Here is a tiny trained network, its code and every weight. The questions are about switching its units off for an input and a class, where a switched-off unit gives its printed mean instead of its output.

import numpy as np


def w(rows, s, z=0):
    codes = np.array(rows[::2]) - 128.0
    scale = np.full(codes.shape[1], s)
    scale[-1] = z or s
    return codes * scale


def f(y):
    return y / 2 * (1 + np.tanh(0.7978845608 * (y + 0.044715 * y**3)))


def log_softmax(a):
    a = a - a.max(-1, keepdims=True)
    return a - np.log(np.exp(a).sum(-1, keepdims=True))


def net(x, mask):
    res = np.array(x, float).reshape(1, 8) / 4 @ E
    y = f(res @ A[0][:, :-1].T + A[0][:, -1])
    res = res + np.where(mask, y, B[0][:, -1]) @ B[0][:, :-1]
    return log_softmax(res[-1] @ U[:, :-1].T + U[:, -1])


A, B = {}, {}
E = w([
[122,128,124,133,115,125],'x0',
[54,252,161,218,190,42],'x1',
[123,136,129,130,125,129],'x2',
[128,134,138,122,132,135],'x3',
[94,70,3,120,175,70],'x4',
[125,119,133,128,130,125],'x5',
[146,140,137,130,126,125],'x6',
[195,76,94,249,242,208],'x7',
],0.0054)
A[0] = w([
[94,94,166,72,104,82,2],'neuron 1',
[176,87,117,221,146,151,11],'neuron 2',
[74,185,163,131,206,81,30],'neuron 3',
[184,114,197,84,32,53,116],'neuron 4',
[153,95,59,61,91,220,72],'neuron 5',
[171,212,246,144,82,231,148],'neuron 6',
[103,58,148,237,169,218,51],'neuron 7',
[176,88,144,205,154,153,71],'neuron 8',
[203,87,130,225,184,168,88],'neuron 9',
[216,2,163,17,99,188,163],'neuron 10',
[88,238,122,206,162,56,152],'neuron 11',
[163,45,148,54,74,170,1],'neuron 12',
[145,86,112,225,141,184,41],'neuron 13',
],0.007,0.0046)
B[0] = w([
[30,115,217,33,37,37,124],'neuron 1',
[101,208,209,58,57,16,142],'neuron 2',
[63,98,210,171,48,183,149],'neuron 3',
[77,141,149,34,186,108,179],'neuron 4',
[35,31,226,225,60,143,171],'neuron 5',
[186,12,39,150,219,52,215],'neuron 6',
[106,203,132,1,40,49,173],'neuron 7',
[47,102,153,67,41,93,153],'neuron 8',
[77,166,99,49,57,79,192],'neuron 9',
[29,147,89,219,149,165,254],'neuron 10',
[123,58,184,167,103,227,228],'neuron 11',
[98,161,220,178,56,134,158],'neuron 12',
[164,172,199,34,111,107,152],'neuron 13',
],0.0064,0.0063)
U = w([
[84,213,182,36,57,60,104],'0',
[101,143,104,169,161,173,255],'1',
[81,131,181,253,103,201,48],'2',
[136,47,83,172,184,53,152],'3',
[117,174,92,163,156,168,179],'4',
[116,141,99,147,179,166,134],'5',
[106,208,92,133,191,200,127],'6',
],0.0066,0.0035)

Each question gives the input, the list of numbers given to net, and the class t.
The units are the neurons (one row each of A and B). Each row of codes is followed by its name. A weight is (code - 128) times the scale printed after its matrix; where a second scale follows, it is the last column's (A, B and U).
mask holds one flag per neuron, in row order. A switched-off neuron (its flag False) gives its mean, the last column of its row in B, instead of its output. The means were averaged over made-up inputs and are rounded, as every weight is.
A unit's drop is (log p(t) with every unit on - log p(t) with that unit switched off) / (log p(t) with every unit on - log p(t) with every unit switched off).
The circuit of an input: a set's keep is (log p(t) with only the set's units on - log p(t) with every unit switched off) / (log p(t) with every unit on - log p(t) with every unit switched off). Starting from the 12 units with the biggest drops (on a tie, the unit counted first), units are removed one at a time, each time the one whose removal leaves the highest keep (on an exact tie, the one counted first), for as long as the keep stays at least 0.8.
circuit, biggest first: the units of the circuit, biggest drop first
most important unit: the unit with the biggest drop
k most important neurons: the k neurons with the biggest drops, biggest first
drop when u is switched off: that unit's drop, to one decimal
input [-6,-8,-3,1,2,2,-4,2], class 2: most important unit => neuron 5
input [-6,-7,2,0,1,-6,-2,3], class 2: 2 most important neurons => [neuron 5; neuron 10]
input [7,-7,1,1,-1,2,-1,3], class 2: 3 most important neurons => [neuron 5; neuron 10; neuron 12]
input [6,-8,-2,7,0,-6,-4,4], class 2: 2 most important neurons => [neuron 5; neuron 10]
input [-3,-6,1,-6,1,-2,-5,4], class 2: circuit, biggest first => [neuron 5; neuron 10]
input [5,8,5,3,2,-2,-8,-5], class 2: circuit, biggest first => [neuron 11; neuron 3]
input [0,-8,-1,5,-7,8,4,-3], class 2: 3 most important neurons => [neuron 12; neuron 10; neuron 5]
input [4,-5,0,-8,0,1,4,6], class 0: circuit, biggest first => [neuron 7; neuron 9; neuron 2]
input [-3,3,1,-5,-4,4,3,0], class 3: 3 most important neurons => [neuron 6; neuron 10; neuron 12]
input [2,-7,-1,-5,0,4,6,1], class 2: 3 most important neurons => [neuron 5; neuron 10; neuron 12]
input [-5,4,7,-2,-4,1,5,7], class 0: 2 most important neurons => [neuron 7; neuron 9]
input [2,4,-2,-4,-8,-4,2,3], class 3: 2 most important neurons => [neuron 6; neuron 10]
input [6,8,4,3,6,0,-8,-3], class 2: 3 most important neurons => [neuron 11; neuron 3; neuron 6]
input [5,4,-4,1,-8,-3,3,-3], class 3: circuit, biggest first => [neuron 6]
input [6,7,-4,-3,3,6,6,-2], class 2: 3 most important neurons => [neuron 11; neuron 3; neuron 6]
input [-7,-1,-4,7,7,0,-3,7], class 0: drop when neuron 12 is switched off => 0.0
input [-3,-3,-4,5,-8,-3,-1,-2], class 3: drop when neuron 6 is switched off => 0.8
input [-1,-4,-2,-7,-8,3,4,-3], class 3: drop when neuron 6 is switched off => 0.8
